Here is a tiny trained network, its code and every weight. The questions are about switching its units off for an input and a target symbol, where a switched-off unit gives its printed mean instead of its output.

import numpy as np


def w(rows, s, z=0):
    codes = np.array(rows[::2]) - 128.0
    scale = np.full(codes.shape[1], s)
    scale[-1] = z or s
    return codes * scale


def f(y):
    return y / 2 * (1 + np.tanh(0.7978845608 * (y + 0.044715 * y**3)))


def softmax(a):
    e = np.exp(a - a.max(-1, keepdims=True))
    return e / e.sum(-1, keepdims=True)


def log_softmax(a):
    a = a - a.max(-1, keepdims=True)
    return a - np.log(np.exp(a).sum(-1, keepdims=True))


def net(x, mask):
    ids = ['αδεζηθλστψω'.index(c) for c in x.split()]
    T = len(ids)
    res = E[ids] + P[:T]
    u = 0
    for l in range(2):
        r = res
        for j in range(3):
            rows = slice(4 * j, 4 * j + 4)
            q, k, v = (r @ M[l][rows].T for M in (Q, K, V))
            z = softmax(np.where(np.tri(T) > 0, q @ k.T / 4**0.5, -1e9)) @ v
            o = O[l][rows]
            res = res + np.where(mask[u + j], z, o[:, -1]) @ o[:, :-1]
        u += 3
        y = f(res @ A[l][:, :-1].T + A[l][:, -1])
        res = res + np.where(mask[u : u + 4], y, B[l][:, -1]) @ B[l][:, :-1]
        u += 4
    return log_softmax(res[-1] @ U[:, :-1].T + U[:, -1])


Q, K, V, O, A, B = {}, {}, {}, {}, {}, {}
E = w([
[67,111,179,98],'α',
[121,195,138,110],'δ',
[88,116,197,104],'ε',
[102,195,121,128],'ζ',
[110,183,135,129],'η',
[65,113,200,95],'θ',
[26,94,175,114],'λ',
[5,64,77,158],'σ',
[93,135,132,25],'τ',
[82,80,49,41],'ψ',
[58,198,65,204],'ω',
],0.015)
P = w([
[147,83,207,190],'0',
[160,66,142,173],'1',
[147,88,133,157],'2',
[127,108,129,148],'3',
[105,120,119,141],'4',
[89,132,104,133],'5',
[73,144,92,123],'6',
[54,153,82,114],'7',
[36,166,70,110],'8',
[20,177,55,94],'9',
[9,187,54,90],'10',
[2,205,50,69],'11',
],0.008)
Q[0] = w([
[178,106,128,162],'L0H1',
[12,10,176,49],'L0H1',
[172,48,46,175],'L0H1',
[205,205,161,99],'L0H1',
[36,65,208,117],'L0H2',
[20,71,157,184],'L0H2',
[214,138,133,164],'L0H2',
[60,106,165,148],'L0H2',
[95,103,85,185],'L0H3',
[81,180,109,206],'L0H3',
[173,195,88,80],'L0H3',
[64,113,110,53],'L0H3',
],0.012)
K[0] = w([
[157,86,137,193],'L0H1',
[9,183,24,69],'L0H1',
[212,70,64,180],'L0H1',
[229,81,201,73],'L0H1',
[15,187,67,68],'L0H2',
[71,176,82,35],'L0H2',
[185,32,115,154],'L0H2',
[68,160,77,96],'L0H2',
[98,160,76,143],'L0H3',
[60,121,97,180],'L0H3',
[168,78,120,82],'L0H3',
[95,150,121,65],'L0H3',
],0.012)
V[0] = w([
[130,129,254,85],'L0H1',
[106,60,157,60],'L0H1',
[106,172,147,130],'L0H1',
[141,193,207,123],'L0H1',
[123,116,218,188],'L0H2',
[219,103,125,219],'L0H2',
[148,80,76,29],'L0H2',
[42,148,73,240],'L0H2',
[46,127,103,128],'L0H3',
[130,172,189,181],'L0H3',
[179,79,176,87],'L0H3',
[74,107,78,145],'L0H3',
],0.01)
O[0] = w([
[43,138,46,230,104],'L0H1',
[30,110,118,90,178],'L0H1',
[94,152,194,174,143],'L0H1',
[120,137,117,232,73],'L0H1',
[202,150,189,246,127],'L0H2',
[231,106,98,116,1],'L0H2',
[123,157,2,82,118],'L0H2',
[93,165,253,11,242],'L0H2',
[117,160,179,97,245],'L0H3',
[208,98,122,117,111],'L0H3',
[85,113,49,226,65],'L0H3',
[133,224,199,103,216],'L0H3',
],0.0075,0.0096)
A[0] = w([
[191,25,93,165,9],'L0N1',
[151,171,199,167,36],'L0N2',
[105,255,78,184,170],'L0N3',
[89,195,180,59,3],'L0N4',
],0.0098,0.0046)
B[0] = w([
[219,150,65,73,128],'L0N1',
[113,160,31,148,149],'L0N2',
[255,145,161,120,146],'L0N3',
[178,88,102,188,252],'L0N4',
],0.009,0.037)
Q[1] = w([
[144,200,134,111],'L1H1',
[165,194,118,182],'L1H1',
[123,176,133,129],'L1H1',
[89,68,166,162],'L1H1',
[168,92,124,123],'L1H2',
[127,219,171,154],'L1H2',
[138,82,50,145],'L1H2',
[141,102,150,130],'L1H2',
[63,202,127,159],'L1H3',
[160,12,121,98],'L1H3',
[165,219,119,170],'L1H3',
[116,8,83,171],'L1H3',
],0.013)
K[1] = w([
[100,139,55,158],'L1H1',
[135,154,43,201],'L1H1',
[124,129,62,138],'L1H1',
[68,164,199,83],'L1H1',
[146,86,112,131],'L1H2',
[152,160,226,184],'L1H2',
[116,133,32,110],'L1H2',
[167,126,114,84],'L1H2',
[54,75,61,215],'L1H3',
[169,110,214,11],'L1H3',
[181,152,84,244],'L1H3',
[138,75,122,31],'L1H3',
],0.011)
V[1] = w([
[120,46,91,77],'L1H1',
[162,70,101,166],'L1H1',
[65,164,159,60],'L1H1',
[70,40,137,150],'L1H1',
[89,47,154,189],'L1H2',
[131,218,227,65],'L1H2',
[87,87,141,69],'L1H2',
[176,139,144,123],'L1H2',
[100,60,107,219],'L1H3',
[41,6,210,124],'L1H3',
[2,144,178,112],'L1H3',
[72,27,134,152],'L1H3',
],0.0081)
O[1] = w([
[105,146,48,210,104],'L1H1',
[158,182,34,128,122],'L1H1',
[101,45,204,185,140],'L1H1',
[58,168,90,113,172],'L1H1',
[149,136,227,77,168],'L1H2',
[101,61,65,198,201],'L1H2',
[98,79,160,54,132],'L1H2',
[125,187,108,180,143],'L1H2',
[75,234,31,175,166],'L1H3',
[140,241,152,96,253],'L1H3',
[71,229,251,82,197],'L1H3',
[137,255,71,129,182],'L1H3',
],0.0064,0.011)
A[1] = w([
[89,157,194,109,109],'L1N1',
[147,173,187,163,71],'L1N2',
[197,147,44,178,55],'L1N3',
[177,2,161,118,2],'L1N4',
],0.0082,0.0059)
B[1] = w([
[163,47,51,149,249],'L1N1',
[165,76,74,207,204],'L1N2',
[68,92,108,49,172],'L1N3',
[44,254,163,109,158],'L1N4',
],0.0098,0.015)
U = w([
[254,7,182,168,255],'α',
[160,116,100,124,123],'δ',
[64,176,138,94,182],'ε',
[127,142,85,115,95],'ζ',
[53,123,99,17,84],'η',
[137,200,121,87,71],'θ',
[173,51,39,131,61],'λ',
[114,188,120,137,94],'σ',
[29,64,106,242,90],'τ',
[233,166,128,160,118],'ψ',
[123,223,252,98,160],'ω',
],0.0062,0.0068)

Each question gives the input, a string of symbols that net reads in full, and the target symbol t.
The units are the heads (4 rows each of Q, K, V and O) and the neurons (one row each of A and B). Each row of codes is followed by its name. A weight is (code - 128) times the scale printed after its matrix; where a second scale follows, it is the last column's (O, A, B and U).
mask holds one flag per unit, layer by layer, with each layer's heads first. A switched-off unit (its flag False) gives its mean, the last column of its rows in O or B, instead of its output. The means were averaged over made-up inputs and are rounded, as every weight is.
A unit's drop is (log p(t) with every unit on - log p(t) with that unit switched off) / (log p(t) with every unit on - log p(t) with every unit switched off).
The circuit of an input: a set's keep is (log p(t) with only the set's units on - log p(t) with every unit switched off) / (log p(t) with every unit on - log p(t) with every unit switched off). Starting from the 12 units with the biggest drops (on a tie, the unit counted first), units are removed one at a time, each time the one whose removal leaves the highest keep (on an exact tie, the one counted first), for as long as the keep stays at least 0.8.
circuit, biggest first: the units of the circuit, biggest drop first
unit that matters most: the unit with the biggest drop
top k neurons: the k neurons with the biggest drops, biggest first
top k neurons in layer l: the k neurons of layer l with the biggest drops, biggest first
input λ ε σ δ α α λ λ λ α ε, target τ: top 3 neurons -> L1N1; L1N2; L0N4
input θ θ ζ η ω σ, target ω: circuit, biggest first -> L1H3; L0H2
input δ λ α, target τ: circuit, biggest first -> L0H1
input δ τ τ τ τ ψ ψ λ σ ζ ζ, target λ: top 3 neurons -> L0N3; L0N4; L1N3
input ζ ε λ δ θ λ ε δ λ ω ζ λ, target ω: top 4 neurons -> L0N4; L1N4; L0N2; L1N1
input ψ σ θ, target η: top 2 neurons -> L1N2; L0N4
input σ α ψ σ τ λ δ, target ω: top 3 neurons -> L1N4; L0N3; L0N4
input λ τ τ λ ψ α σ σ σ θ δ δ, target ψ: top 2 neurons -> L0N4; L0N3
input λ σ θ λ λ δ, target ψ: top 3 neurons in layer 0 -> L0N4; L0N3; L0N2
input ψ σ θ λ η σ ε, target α: circuit, biggest first -> L0H1; L1H3
input σ ζ σ ε δ α ψ ω α, target ω: circuit, biggest first -> L0H1; L1H3; L1N4; L1N1
input λ α δ η, target ψ: top 3 neurons -> L0N4; L1N2; L0N3
input ε λ ζ σ τ δ λ α δ λ σ λ, target α: circuit, biggest first -> L0N4; L0H1; L1H3
input ψ λ δ ω ε δ ω, target τ: unit that matters most -> L0H2
input δ ψ ω, target λ: top 2 neurons in layer 1 -> L1N3; L1N4
input θ α σ δ α λ ζ, target θ: top 2 neurons in layer 1 -> L1N3; L1N1
input δ ω η ω δ θ, target ω: top 2 neurons -> L1N4; L0N4
input λ λ λ η ζ ε ζ ζ λ η ω, target ψ: top 4 neurons -> L0N4; L0N2; L1N2; L0N3
input θ ψ σ λ σ η σ δ σ δ, target θ: circuit, biggest first -> L0H3; L0H2; L0H1; L1H1
input λ ψ ζ, target ψ: unit that matters most -> L0N4
input λ ζ λ, target τ: circuit, biggest first -> L0H1; L0N3
input ε δ σ ζ ζ λ σ ζ ψ ω ω, target η: top 2 neurons in layer 0 -> L0N1; L0N2
input σ ω σ, target ω: circuit, biggest first -> L0H1; L1N4; L1H3; L0H2
input λ σ η, target ψ: top 3 neurons in layer 1 -> L1N2; L1N1; L1N3
input ψ η α λ η σ ε λ ε, target τ: top 2 neurons -> L0N3; L1N1
input ψ σ ε ζ σ ψ θ δ, target τ: top 2 neurons -> L0N4; L1N4
input δ τ ζ σ η σ λ θ, target α: top 4 neurons -> L1N4; L1N1; L0N2; L1N3
